B, the same points and some others measured another way; then each row and its match in B:
B:
1: [ -19   75  -50   56  -32 -221  -11    2  156   59  173  -47   68   16
  173  -62  116   -1   -2 -146  -60   96  -25  -75   48 -156   50  -34
  -75  -38  147  229  -95   17   83 -131 -176 -112  -74   92  170   -9
 -167]
2: [ -80  104 -346  283  -42 -152 -178   83  209  190  147   42  178  -68
  212   96  257  -73 -173  -41 -158   58 -200   65  245  -45  126  -51
 -258 -247  214  134   48   77   79  -69 -239  -47  -95  259   75   66
 -246]
3: [ -94   30   -7   63  -80 -211  -59  -11  174 -100  201   48   49   28
  168  -43  199 -166   -7 -163  -90  157   21 -143  137 -218   19 -134
 -107  -76   70  218 -154  -34  -71  -89 -364 -177  -41  193  251    9
 -287]
4: [ -43   39 -320  294   22 -118 -102   62   66   51  138  157  -33  -37
   40  277  158    5 -107  154 -127   80  -94  -45  182  -57   98  -87
 -118  -53   49  133   17   86   11   15 -212  -68 -139  237 -105  134
 -142]
5: [ -83  -86   17   67   24 -113   76  -57   50  -47  150   73  -47   62
  -21  172   18   38   64   54  -36  119   24  -43   46  -50   32  -61
   32   32    7  160  -73  -18  -26   25 -176 -114 -119  137  -56   58
 -101]
6: [  81   70  354 -118  162   14  177  293 -216 -155  -42  111  -60   53
 -137 -218 -279   -3   82   18  164  -73  155  -81 -150  229 -194  -44
   86   17 -189   34  -74  -72 -183  141   28  126   81 -198   -6 -171
  171]
7: [  82   24 -180   93   41   54  -21   50  -71  281  -13   38  139   -6
   13   79   54  122 -138  132   30  153 -225  341  127  231  112  135
 -127 -244   50  -89  165   59  160  128  139   90   74  143 -217  138
   71]
8: [ 134 -101  806 -382  237  -65  214  216 -204 -423 -106   75 -132   50
 -140 -451 -266  -52  200  -86  279  -44  388 -322 -223  145 -309  -60
  205   68 -327  105 -303 -116 -284  138  -33   52  157 -245   88 -122
  232]
9: [ -72  -86 -117   42  -33 -235    6 -128  127  231  150 -151  247   74
  213  -33  181  190  -22  -42  -75   86 -127   80    6 -102  146  -47
 -106 -123  291  246  -19   64  254 -115   75  -60 -120   95   52   34
 -204]
10: [  21  141 -276  221   -6  -12  -45  136  -63  148   40  142   54  -33
   -7  167   30   53 -127  135  -50   92 -165   94   79   87   44   -2
 -111 -105   29   52  100   36   61   60  -11   35  -20   93 -131  -14
  -65]
11: [ -63  -31  107  -49  -63 -355    7  -89  130 -133  205  -63   58   78
  213 -163  184   -4   79 -165  -63  115  124 -327  -65 -369    4 -202
  -17   75  113  392 -267  -13   28 -190 -194 -206  -84   30  300  -56
 -299]
12: [  -9  159 -118  102  -39    2  -15  119   66  188   79   33  145  -14
   79  -14   24  -71  -89  -94  -17  115 -176  230  132  133   42   81
 -148 -224   84   -8   91  -33   35   25 -116   20   50  114   44  -44
  -74]
13: [  93  349 -359  295  115  184   21  410 -191  422  -73  102  137  -81
  -52  140 -195   21 -185  237   50 -133 -304  416    2  479   87  140
 -204 -238  -52 -217  345    0    8  167  166  284  141 -121 -274 -114
  200]
14: [   9   40   83  -21   93   44  104  187 -121  282  -84  -68  303   23
   22 -165 -140  133  -48   40  101  -90 -160  292 -110  367   -5   66
  -99 -267   90  -17  139  -34   93  103  277  215   85 -158 -109 -172
   79]
15: [-129   53 -179  171 -148 -156 -210  -25  253   30  154   74  203  -59
  253   25  369 -266 -141 -158 -147  217 -148    7  289 -166   97  -91
 -270 -300  115  132  -62  -37  -45  -67 -417 -172   35  331  227   58
 -392]
16: [ -72  345 -599  395 -144   35 -108  183   83  403  150   95  203  -42
  121  233   87  -78 -222    4 -161  107 -391  367  216  119  160   51
 -290 -261  201  -31  270    8  109   -9 -133   42  -15  183   -4  -90
 -208]
17: [  96  -23  468 -259   46 -169   66   63   24 -260   47   15  -36   38
   50 -391  -11  -55   89 -260  115  148  210 -230  -15  -85 -182  -19
   78  -13  -56  194 -270  -38  -67  -22 -157  -84   59    9  247  -38
  -11]
18: [  49  364 -379  307   -7  237  -29  362 -227  334 -111  219  160 -104
  -94  210 -142  -61 -216  232   22   12 -336  374   27  417   33  108
 -210 -268 -112 -201  322  -75  -36  197  106  219  193  -66 -262 -196
   55]
19: [  22  191    1   95   -8  -79  -31  172   49  -90   93  144  -62  -52
   37  -13   18 -183  -29  -89  -10   99   20 -114   89  -39  -54  -25
  -65  -42  -91   94  -81  -53 -136   -7 -313  -75   45   78  121  -55
  -86]
20: [ -64  270 -241  278  -42   24   13  317  -84 -107  164  314 -130   37
 -119  168 -125 -138  -69   37  -98   57  -33  -46  130   51 -111 -145
  -56   26  -47   68   42  -24 -192   92 -298   15 -106  106   47 -159
 -132]
21: [ -43   38 -129   43  -62  -71   85  -30  -21  254  104  -67  203   93
   80   18    8  144  -19    7  -18  120 -174  225  -43   48   99   15
  -74 -108  165  103   82  -22  176  -12  127    7  -15    8  -21  -79
 -116]
22: [ -79  232 -526  387 -110   49  -64  125   20  184  185  229  -11   -1
  -30  389   46  -63 -154  111 -161  182 -260  227  246   56  105   -7
 -159 -102   70   -9  186   14    8   69 -235  -33  -94  269 -102   13
 -176]
23: [  41 -204  450 -296   -7 -414  160 -199  -15 -349  128  -52  -94  138
   30 -275    6  303  223 -162   39  190  335 -579 -268 -439 -191 -186
  279  328   96  586 -440   31  158 -185   58 -228 -214  -91  204 -110
 -174]
24: [   7  120 -166   66   50  113  119  162 -124  563  -48 -147  402   54
   67  -64 -139  188 -105   92   78  -71 -351  599  -82  464  146  163
 -186 -347  181 -142  323  -23  217  108  395  269  124 -143 -184 -138
  107]
25: [  63  -61  487 -163  167 -217   17   96  166 -299   59   18 -118  -60
   76 -272   30 -162  110 -217   98    8  273 -340   52  -74 -136  -19
   52  -11 -121  194 -308  -25 -187  -41 -373 -117    8   59  197   75
   45]
26: [ -30   50 -303  202  -43 -125  -51  -58  123  277  106  -13  142  -40
  113  198  141  143  -95   42 -101  132 -215  125   92  -27  143   59
 -115 -121  205  161   74   64  231  -68  -12  -61 -116  163 -104   48
 -146]
27: [ -92   13 -182  150  -33  -46  -89   40  115  224   89   -1  262   -2
  168   31  193  -85 -131  -14  -68   87 -218  258  197  107  136   -9
 -243 -336  140    1   96   -4   39   35 -124    8   38  202   24   62
 -177]
28: [-46 -39  45 -27   0 -90 130 -16  -8  68 145 -24  67 131  19 -26 -43 105
  53 -32   5 108 -27 112  -7  28  24 -27  10 -30 102 120 -16 -12  68  21
   0 -24 -69  52  23 -18 -63]
29: [ 169   46  222  -75  106   13  121  219 -349 -296  -62  287 -236   50
 -264  -58 -226  128   34  162  129  127  187 -243 -119   76 -245  -78
  181  170 -254  108 -124    8 -105  181   91   54   19  -89 -142  -80
  145]
30: [  36   77  185  -33  106   40  144  292 -266 -132   -1  168  -37  100
 -141 -134 -227  -13   29   95  106  -32   91  -14  -96  212 -152 -118
   28   -7 -165    5  -17  -58 -188  178   35  135   72 -133  -20 -153
   86]
31: [   9    3  227 -134   58 -144  122   15   41  187   15 -194  240   28
  149 -239  -40   94   67 -118   96  -27  -33   81 -172   85   32   60
  -38 -127   99  144  -44  -65  110  -69  120   28   72 -165   73 -131
    0]
32: [ -48  -80   92 -103    1 -192  109 -122   53  314   43 -267  361   71
  214 -168   61  205   47  -58   44   11 -124  156 -193   20  132   28
  -75 -156  220  199   -5  -41  247 -109  246    5   29 -136   34 -108
 -107]
33: [  11 -229  243 -103  116 -136   46  -95   50  -34   24  -24   46   23
   27  -41   79  120   50   26   61  104   60  -33   35   30   12   16
   33  -90   16  142 -123   31   62   47  -17  -58  -44  120  -93  159
   17]
34: [ 147   36  271 -110  196  126  144  294 -355   -6 -166  113   39   34
 -154 -179 -243   53   -6  202  222  -55   35  122 -156  394 -112   18
   12 -120 -258 -129   54  -59 -132  256  247  231  232 -218 -197  -83
  270]
35: [ -96    8 -167   63  -87 -213   95 -176  130  370  141 -209  279   53
  179   80   57  265   35  -49  -72   80 -197  135 -143  -91  167   44
  -47  -44  318  289   38  -11  335 -178  161  -78 -136  -42  -10 -131
 -205]
36: [  57  -39  293 -241  -23 -112  199  -24 -201    6  -19  -62  147  135
  -23 -271 -144  266   97  -55  120  136   48  -40 -283    5 -121  -26
  123   39   59  235 -106  -58  166   -1  327   26   33 -213   33 -234
  -34]
37: [  17    9  -79   79   60  -18  -38   87   22  163   50   20  130    4
   88  -11   99  -31 -100   39   12   75 -133  226  157  161   97   39
 -161 -250   35  -51   76   28   20   87  -57   48   68  152  -50  131
    0]
38: [-121  148 -257  232 -115  -79  -71   84   61   -7  192  160   43   26
   90  162  145 -210  -77   -1 -127  149 -102   10  162 -105   67 -147
 -173  -99    1   88    2  -63 -132    4 -347 -111    2  191  127  -32
 -288]
39: [ -41   41  -16  113   -5 -172 -237  138  226  -93  106   92  134  -85
  253 -170  341 -316 -154 -175  -82   88  -24 -102  322  -88   14 -117
 -275 -325   46   91 -125   27 -144  -24 -448  -86   63  301  272  129
 -246]
40: [ -68   43 -266  153 -111 -217  -62  -86  200  122  258  -15   80   58
  185   75  219   34  -61 -117 -152  207 -123   33  186 -212  123  -51
 -121  -67  255  224  -34   72  164 -125 -207 -154 -157  270  146   89
 -272]
41: [ 113  -16  389 -169  157 -138  116  217 -209 -282  -15   94  -88   72
  -59 -313 -136   48   81   13  139  -35  255 -308 -169   12 -203 -157
  100   90 -161  180 -216   -3 -139   66   36   52   42 -172   83  -97
   88]
42: [   7   32  -40   33  -33 -223  -67  -52  224  110  138  -76  120  -32
  209  -87  194   20  -43 -188  -58  146  -69  -26  120 -138   67   42
 -101 -128  197  217  -91   49  161 -138 -163 -121  -68  173  146   64
 -160]
43: [  -5  123  -59  154  100  112   20  276 -122  109  -43  156   81  -39
  -67   82 -100  -93  -88  156   49  -49 -117  193   53  332   -5   11
 -130 -213 -126 -116  137  -56 -147  186  -47  146  109   -6 -159  -61
   69]
44: [ 149  171   -8  144  166    8  -24  367 -209 -202  -21  308 -230  -58
 -147   33 -108  -73  -77  189   56  -14  108 -199   51  124 -135  -86
   -7   42 -262    7  -43   48 -215  161 -143   83   41    9 -111   26
  143]
45: [  -4   49  306 -101   -3 -112  134  127 -101 -309   72  164 -114   71
 -110 -141 -163   -9  114 -108   49  105  200 -305 -112  -80 -240 -132
  146  140  -93  259 -217  -83 -135   18 -145  -71  -62  -71  140 -225
  -91]
46: [ -83   99 -219  109 -166 -154   -1  -58  123  149  208   -5  143   70
  128   35  107   70  -44 -153 -125  221 -156   81   90 -146   52  -27
  -83  -71  264  231   -1    9  187 -108  -98 -113 -132  165  143  -87
 -286]
47: [ -68  -38   30    8  -10 -225   48   19    6  -39  152  -11   95  112
  102 -110   60   93   31  -43  -49   42   44 -141  -52 -137  -17 -183
  -22    9  141  281 -121   26   49  -64  -28  -52 -119   10  141  -79
 -197]
48: [ 188 -242  521 -330  170  -99  197  -56 -307 -205 -149   36  -68   75
 -168 -203 -148  339  136  156  230  137  228 -229 -288   47 -169   -2
  256  134 -182  198 -216    6   88  123  360   19   57 -183 -213    7
  200]
49: [ 232  -61  696 -393  195 -196  102  157 -117 -341  -86  -17  -75   13
   18 -585  -93   28  120 -186  242   26  346 -380 -176  -20 -258  -25
  143   42 -180  200 -343   -8  -87    8   30   11  145 -185  193  -38
  180]
50: [  76   27  237  -54  125 -191   53  203 -112 -183   -6   75  -24    8
   -4 -229  -79   94   35   -1   64  -68  178 -342 -153  -34 -171 -148
   58   73  -41  274 -190   32  -42  -13   28   34  -54 -146   68 -142
    0]
51: [  40   36   89  -52   70  -61  129   98 -106  211  -27  -87  200   44
   33 -145 -122  202   10   24   86  -32  -81  128 -174  180   -6   43
  -16 -100   94  106   45  -13  147   18  264  118   24 -173  -69 -154
   51]
52: [  57 -106  266  -98   73 -279 -191  -94  421  -54   82 -107   91 -152
  319 -252  382 -202  -40 -324    9  161   58 -143  292 -159   59  107
 -151 -281   76  163 -248   45   21 -137 -441 -206   53  328  241  297
 -100]
53: [-157 -119  -24  -36 -178 -336   31 -301  329   49  340 -151  132  141
  240  -41  238   99   77 -314 -155  292  -35  -39  123 -369   93  -61
  -14   -8  385  392 -178   26  244 -228 -235 -281 -250  282  296   44
 -392]
54: [ -31   44 -257  178   97  134   90  118 -112  503  -22  -59  282   32
   10  186  -83  132 -101  260   44  -65 -331  568   -3  447  217  128
 -187 -304   65 -190  332  -18  113  170  257  213   96  -33 -326   18
  119]
55: [  -5  -93  326 -158  102 -157  100   66  -28  -41   24  -82  147   74
   92 -284  -19   37   74  -68   95  -38   97  -71 -119   51  -48  -86
  -11  -92   14  158 -134  -38  -30    5   38   27   46 -105  108  -71
  -18]
56: [ -90   -2 -308  277   82   77   50   99  -27  336   47   75  134    7
  -75  336  -74  175  -93  242  -55  -28 -260  358  103  327  125   62
 -103 -184  134  -33  247   52  113  143   89  129 -142  122 -339   33
   27]
57: [ -89 -193   10  -30    2 -198  -43 -224  287  316  114 -247  350   13
  305  -67  299   59  -32 -122  -32  119 -182  260  140   -3  236   88
 -187 -334  276  113   -1   24  227  -89  -42  -89   -4  217   45  194
 -159]
58: [ 255 -267  778 -532  161 -180  257  -15 -435 -438 -158   44 -118  166
 -191 -505 -213  390  204   51  294  162  413 -459 -419  -72 -340 -119
  364  257 -209  324 -382    9   66  101  457   22   69 -308  -35 -105
  189]
59: [ 165   59  144  -56  158  146  155  242 -384   91 -191  129   36   10
 -215  -46 -279  204  -27  262  196    1  -44  156 -194  396 -105   84
   59  -69 -194  -83  111  -30   13  241  377  230  157 -222 -329 -119
  274]
60: [ -88  160 -117  171 -117  -95 -119  107  182  -33  132  151   79  -68
  101   27  139 -197  -95 -188 -115  164  -90  -58  218  -78  -49  -45
 -145 -174   93  161  -56  -39  -58  -47 -384 -114  -55  230  185  -91
 -283]
61: [  35    7  201  -74  117  -52   92  141  -48   56    9  -33  105   37
   41 -185  -72    9   23  -21  101  -31   13   81  -47  176  -20   11
  -43 -134  -24   27  -19  -33  -36   63   23   78   81  -68   14  -34
   76]
62: [ -79  -64  -48   58  -39 -194  -55  -94  177   45  168  -28  117   29
  185   14  234  -54  -24  -78  -73  155  -54    1  142 -141  112  -62
 -123 -139  117  167  -86    5   40  -63 -225 -144  -37  217  115  115
 -220]
63: [  26  289 -330  311   82   63  -35  361  -84  300  -22  116  131  -93
    1  121 -100   10 -171  157  -21 -132 -234  209   34  314   40   39
 -193 -200   32  -49  227   27    9   85   43  198   17  -53 -165 -134
   50]
64: [ -48  184 -233  248   46   91   14  202   68  352   21   47  167  -83
   -3  186  -99    3 -107   43  -26  -44 -273  351  111  345   74  156
 -154 -255  104  -65  232  -20   53   75  -47  122  -30   62 -177  -84
   32]
65: [  59   39  450 -215   58 -184  176  110  -78 -228   16    9  -39   45
  -31 -307 -191   77  161 -167  118   18  233 -338 -254  -75 -230  -69
  169  148  -57  311 -256  -81  -44  -62   -1  -41  -20 -226  166 -266
   -6]
66: [ 139  -84  501 -351   75 -121  218   45 -234 -164  -37  -35   22  145
  -62 -420 -186  226  135  -89  194  113  196 -145 -259   23 -204  -35
  181   80  -43  205 -199  -29   71   43  271   43   60 -213   77 -149
   94]
67: [ 118   16  152  -88  157  -41  162  170 -218   71   -8  -19   32   97
  -43 -173 -173  181   34  108  137  -42   36   73 -158  194  -30   -5
   33   -7  -48   33   10   24   38   98  240  142   59 -168  -92  -35
  183]
68: [ -54  278 -445  410  -36  -22 -129  231   39   56  146  258  -64  -83
   23  328   93 -203 -153  130 -143   58 -149   -4  207   -6   77  -87
 -196  -74  -63   28   90   -3 -149   36 -368  -47  -29  192  -33    2
 -167]
69: [ -27   54 -165  100    8  -33  -16   14  177  522    6 -183  396  -63
  186  -25   67  154 -121  -89  -16   14 -339  432   84  266  158  219
 -201 -381  325   24  199   34  310  -40  152  103  -21   73  -95  -27
  -31]
70: [  26  123  -78   51   16   -5   98  171 -112  138   89   38   74   97
  -15  -66 -120   97  -34    6   17   47  -93  181   -4  152  -13   -4
  -45  -75   84   34   84   16   63   66   86   98  -17  -15   -5  -91
   12]
71: [-134    6  -50   94 -129 -243 -152 -115  482   20  268  -35  122  -52
  278  -34  327 -200  -49 -398 -166  240  -84  -16  373 -228   66   29
 -167 -234  286  235 -139   16   64 -177 -554 -255 -152  438  323  120
 -350]
72: [ 261  -52  527 -311  266   86  212  319 -509 -168 -225  103  -27  104
 -213 -424 -318  180   47  195  322  -50  196  -20 -270  376 -236  -26
  130  -24 -309  -77  -60  -12 -110  290  431  279  253 -326 -169  -83
  384]

[-70 -94 -33  19  50 -85  44 111  14  69 -39   7  46 -14 -88   4  69  -2
 -41 -44  40 -96  28  -9  58   9  79 -31  17   4  57  -5  68 -51  18]
12
[ -85 -182 -190   61   -4 -167   70  127  -23 -144   -9  -60 -162 -148
  -91  -86   19    2 -132  -28  -37 -218  128 -141   59  102  155  -62
  -54  -83   41    7  165  -56   58]
9
[ -75   34 -170  130  -49 -287   24  327  -19  -19  -11   77 -105   48
 -131 -105   55  -59  -97  -25 -145  -51   83  -31   -9  -37   19  -37
 -100   34   31   75   -4  -98   54]
6
[  29  199   33  -67  -43   79   66 -174 -159  -24   -4  119  174  163
  120   42   47  -75   55   38    2  211 -139  -23  -25 -103  -78   90
  121  -72  -49   51 -250  108   38]
68
[ -45  230    0   84  -68   37  -74  227   99   28   86  254   29  -14
 -128  -67  130  128   15   63 -107  134 -119  -10    9  -79  -33  151
   84  -29 -173   24  -70 -192   33]
60
[ 169  305  -66   65    0   70  127  169   29   93  233  140   -6  -62
    3 -185  132  166 -144  -41 -145  285 -333   -1  -69 -104  -74  271
  227 -262 -296 -209  -51 -181   72]
15
[  25   56  -35   81   78  -70  119   28  -55   21  -10  103  -33  -17
   35  -71    8   12  -67  -57  -49   96  -69  -22    0 -106   76   21
   40   26  -36  -27   80  -10   58]
47
[ 25  43 -27  41  55 -75 100  46 -42  45  21  82 -10  15  18 -77  23  14
 -49 -61 -76  80 -47   2 -11 -83  71  39  60 -15 -45 -13  68   6  42]
41
[-76  -7 -15  20 -18  23   9  39  51 -20 -67  72  72 -58 -61  37 101  55
 -15  17  58 -34 -44 -34  47  52  93  59 102 -81 -84  -5  21 -78  24]
18
[-118 -250 -160   31   -5 -148   26  135   23 -155   43  -38 -202 -226
 -152  -89   33   53 -109  -17  -44 -292  177 -163   94  131  202  -56
  -36  -87   27   19  241  -96   40]
2
[  3 -14  39 -19  70 -17 100 -58 -77  76 -37  39  98  65  47  -8  20  -3
  11 -68  21  38 -48  27  15 -66  64   9  69   3  51  24   6  96  25]
40
[ -66   87  -17  131  126  -14   18   58   16   76 -131  144   51   53
    6   31  -13  -59   -5   17   10  132   21   -3   36 -137   63  -68
  -71  237    5   19  112  -70   40]
56
[ -38  -55 -103   90   97 -117   87  141  -36   45  -18   -3  -38  -24
  -54  -63    9  -28  -96  -54   -2  -53   32  -48   49  -53   52  -77
  -75   75  104  -27  101  -56   54]
30
[-127  -68  -26   30   26  -66  -40  153   45   42  -26   76   33  -28
 -153   30   80   -8   -3   19   34 -106   78  -44   92  -10   52  -49
  -27   81   59   37   56 -122   10]
71
[ -25  125  108   51   98  102   43  -61   -6  143 -154  138  223  130
   70   70   28   12   73  -16   86  176 -122   85   16 -125   29   22
   61  132    9   33  -38   52   25]
22
[ 10  49 -25  61  56 -65 112  37 -66  56 -59  52  54  67  44 -47  17  -7
 -36 -67 -18  73 -68  25 -10 -78  45   8  24  16  27  12  -2  52  52]
37
[ -84 -153  -54  -58    0  -73   46  -42  -42  -62  -41  -24   17  -47
  -46   50   59  -55  -33   -6   54 -140   85  -84   63   77  122  -30
   59  -81   13   15   63   -3   12]
26
[-36  29 -33  60  70 -24  44 111   0  92 -30  48  72  36 -45 -16  45  -4
 -33 -24  17  27 -31   1  38 -62  13 -14 -12  59  44 -13  17 -53  36]
53
[ -14   73  -95   94   75 -111   63  189   20  115  -31   54   32   43
  -58  -11   67  -68 -104  -24  -17   82  -29    3   11  -76    7  -11
   -7   52  -43  -82   54 -145   37]
8
[   1   64   49   -3   64   96   23   47   41  119   59   94  108   -1
  -36  -27   76   95   14  -20    3   78 -102   21   36  -62   22   84
  104  -28  -48  -40   26  -56   16]
46
[ -27  113   -5   27   41   13    0  118   23  107   45  127   86   29
  -80    8   94   -8  -18   22   -1  100  -69  -14   40  -96  -38   42
   50   36  -51  -45  -29 -142   20]
45
[  -6  223 -233  104  -60   81  -71  382   81  -10  247   17  -59    2
 -134 -232   58  130  -81   84 -217   71  -25  -88   -2    3 -142  106
 -109 -119  -65  -18  -51 -192   67]
28
[-22 -14 -22 -48 -19 -85  42 -16 -72 -61  93 110 -59 -33 -32 -46  45 -15
 -13  -2 -91  -3  36 -80  23 -43  77  41  84 -64 -58  40  34  -7  22]
50
[ -34  -54 -110   59   34 -134   73  158  -20   11   18    1  -55  -25
  -67  -88   33    5  -88  -51  -58  -70   39  -39   26   -7   69  -23
  -28  -19   43   -2   84  -42   44]
24
[  61  112  -76  -48    5   32   86   21 -114   34  154   -4   66   71
   19  -77   54  -23  -53   -4  -54  103 -101  -58   -1  -65 -103   71
   55 -132    4  -51 -138    0   45]
34
[ -28   32  -35  -16  -49  -23  -12  142   46   16  102   75    8    0
  -84  -91   85   93    0   -7 -119   -9    1   -1    2   23   55  106
   86 -136  -94   38   24  -41   11]
49
[ -66  171  -25  204    2   -5  -21  239  181   51 -156  196   42    2
  -48  -51   72  142  -12    1  -70  127  -84   84  -29  -18  129  100
   42   40 -196   30  113 -125   45]
59
[  34  114   44   -5   36  -59   98  -37  -78   79  -15  142   88   99
   55    4   53  -46   -2  -45  -37  169 -101   36  -27 -129   25   64
  125   -4  -77   -1  -46   30   25]
51
[ 11 -26 -30   0  46 -57  99  47 -78  49  54   3  20  29  -1 -95  20  32
 -29 -74 -43 -15 -28  -7  16 -48  35  12  22 -43  81  20   6  67  40]
72
[-25  -9   8  20  80 -15  41  77 -20 102  24  45  58  51 -28 -63  13  38
  15 -50 -34   8   8  20  35 -74  39 -13 -13  60  88  42  51  33  24]
70
[ -78   77 -209  -23 -152   80 -113  257   71 -122  224  -23  -31  -58
 -178 -123  118   95  -46  125 -131  -92   46 -150   44  140  -82  112
  -17 -253  -90   17  -92 -179   32]
19
[ -28  -69 -158   59   11 -169  133   78  -90  -62  -61  -51  -44  -30
  -16  -35   39  -73 -139  -50   16  -83    6  -82   20   28   65  -43
  -12  -74   47  -34   15  -21   66]
62
[  67  261   -6   73  -58 -188  152   34 -214    1  -21  211   43  180
   83  -70   50  -79  -33  -61 -105  237 -201   24  -80 -216  -92   78
   75   -2   -6   71 -286   86   81]
27
[ -99  -82 -104   31  141  244  -41   13  118    1    6  -68   51 -171
  -76   43   24   51  -53   92  136  -75   58 -152  144   79   70  -50
  -53   31   -6 -125  223 -194   30]
43
[-91 -69 -41  52  10 -23  14  61  58 -42 -86  54   2 -79 -57  -6  51  66
 -21  -5  16 -84  33 -36  47  57 157   9  37 -28 -43  31 128 -43  31]
10
[   6   55 -107   65  -19 -163  145    9  -97  -67 -106   52   -6   22
   47    5   57  -93 -117  -36   -1   63  -75  -47  -29  -21   64   26
   77  -88  -87  -34  -39  -13   65]
32
